Here is a tiny trained network, its code and every weight. The questions are about switching its units off for an input and a class, where a switched-off unit gives its printed mean instead of its output.

import numpy as np


def w(rows, s, z=0):
    codes = np.array(rows[::2]) - 128.0
    scale = np.full(codes.shape[1], s)
    scale[-1] = z or s
    return codes * scale


def f(y):
    return np.maximum(y, 0)


def log_softmax(a):
    a = a - a.max(-1, keepdims=True)
    return a - np.log(np.exp(a).sum(-1, keepdims=True))


def net(x, mask):
    res = np.array(x, float).reshape(1, 4) / 4 @ E
    y = f(res @ A[0][:, :-1].T + A[0][:, -1])
    res = res + np.where(mask, y, B[0][:, -1]) @ B[0][:, :-1]
    return log_softmax(res[-1] @ U[:, :-1].T + U[:, -1])


A, B = {}, {}
E = w([
[124,128,126],'x0',
[195,21,141],'x1',
[115,127,254],'x2',
[19,85,109],'x3',
],0.0088)
A[0] = w([
[54,93,235,60],'N0',
[172,170,138,225],'N1',
[95,116,188,74],'N2',
[140,72,155,89],'N3',
[113,253,123,81],'N4',
[24,112,115,69],'N5',
[154,143,203,121],'N6',
[167,59,102,173],'N7',
[206,158,134,71],'N8',
[92,100,122,72],'N9',
[165,146,73,101],'N10',
[147,137,75,78],'N11',
[159,29,109,48],'N12',
[148,135,204,115],'N13',
[149,137,85,93],'N14',
[79,109,110,84],'N15',
[96,130,93,187],'N16',
[188,173,156,66],'N17',
[50,211,75,83],'N18',
[218,179,86,64],'N19',
[168,212,132,103],'N20',
[105,112,241,131],'N21',
[170,56,117,33],'N22',
[142,126,124,230],'N23',
[103,69,17,106],'N24',
[128,111,72,78],'N25',
[43,137,107,143],'N26',
[125,136,188,54],'N27',
[149,135,79,79],'N28',
[204,26,164,78],'N29',
[109,180,118,63],'N30',
[52,45,115,56],'N31',
[17,60,130,74],'N32',
[176,151,197,94],'N33',
[93,198,110,50],'N34',
[137,121,89,87],'N35',
[196,146,183,127],'N36',
[117,162,130,255],'N37',
[146,87,134,232],'N38',
],0.014,0.0076)
B[0] = w([
[127,185,86,208],'N0',
[120,30,130,225],'N1',
[127,200,75,164],'N2',
[118,153,151,160],'N3',
[127,166,214,233],'N4',
[169,100,132,210],'N5',
[101,168,74,187],'N6',
[94,122,166,206],'N7',
[225,98,134,177],'N8',
[175,115,140,146],'N9',
[107,176,71,176],'N10',
[114,198,96,160],'N11',
[151,183,203,179],'N12',
[94,178,73,184],'N13',
[113,182,80,157],'N14',
[166,121,129,163],'N15',
[123,97,123,207],'N16',
[230,117,110,171],'N17',
[139,140,170,254],'N18',
[176,113,94,195],'N19',
[161,63,156,193],'N20',
[121,166,76,221],'N21',
[114,185,201,164],'N22',
[75,83,118,208],'N23',
[124,215,83,222],'N24',
[131,221,106,159],'N25',
[133,68,149,229],'N26',
[125,234,76,151],'N27',
[111,170,86,157],'N28',
[105,162,186,216],'N29',
[132,183,176,162],'N30',
[219,94,139,186],'N31',
[255,94,101,217],'N32',
[152,122,99,183],'N33',
[130,180,176,185],'N34',
[118,175,101,148],'N35',
[143,104,103,199],'N36',
[50,61,143,243],'N37',
[59,80,164,207],'N38',
],0.0091,0.0094)
U = w([
[103,229,1,122],'0',
[121,198,218,93],'1',
[216,97,69,88],'2',
[87,128,80,254],'3',
[12,61,65,74],'4',
],0.011,0.015)

Each question gives the input, the list of numbers given to net, and the class t.
The units are the neurons (one row each of A and B). Each row of codes is followed by its name. A weight is (code - 128) times the scale printed after its matrix; where a second scale follows, it is the last column's (A, B and U).
mask holds one flag per neuron, in row order. A switched-off neuron (its flag False) gives its mean, the last column of its row in B, instead of its output. The means were averaged over made-up inputs and are rounded, as every weight is.
A unit's drop is (log p(t) with every unit on - log p(t) with that unit switched off) / (log p(t) with every unit on - log p(t) with every unit switched off).
The circuit of an input: a set's keep is (log p(t) with only the set's units on - log p(t) with every unit switched off) / (log p(t) with every unit on - log p(t) with every unit switched off). Starting from the 12 units with the biggest drops (on a tie, the unit counted first), units are removed one at a time, each time the one whose removal leaves the highest keep (on an exact tie, the one counted first), for as long as the keep stays at least 0.8.
circuit, biggest first: the units of the circuit, biggest drop first
most important unit: the unit with the biggest drop
k most important neurons: the k neurons with the biggest drops, biggest first
drop of u: that unit's drop, to one decimal
input [2,-7,-6,7], class 1: most important unit -> N18
input [-2,1,-5,-2], class 0: circuit, biggest first -> [N24 N26]
input [-2,0,-2,5], class 2: circuit, biggest first -> [N32 N31]
input [1,-6,0,3], class 1: circuit, biggest first -> [N4 N18]
input [6,-6,2,-7], class 2: circuit, biggest first -> [N17 N20]
input [7,-7,2,7], class 1: 3 most important neurons -> [N18 N4 N34]
input [1,5,1,8], class 2: 2 most important neurons -> [N32 N31]
input [-2,2,7,7], class 0: 3 most important neurons -> [N0 N21 N2]
input [-4,6,4,6], class 1: 2 most important neurons -> [N29 N12]
input [-3,6,-2,-6], class 1: 3 most important neurons -> [N29 N22 N12]
input [-5,-1,3,-4], class 3: 2 most important neurons -> [N32 N31]
input [-5,-2,3,-5], class 2: 2 most important neurons -> [N17 N8]
input [6,-3,-3,6], class 2: drop of N22 -> 0.0
input [3,-6,0,-3], class 1: circuit, biggest first -> [N4]
input [-4,-3,4,-2], class 0: drop of N11 -> -0.1
input [-1,5,-4,-5], class 1: drop of N22 -> 0.4
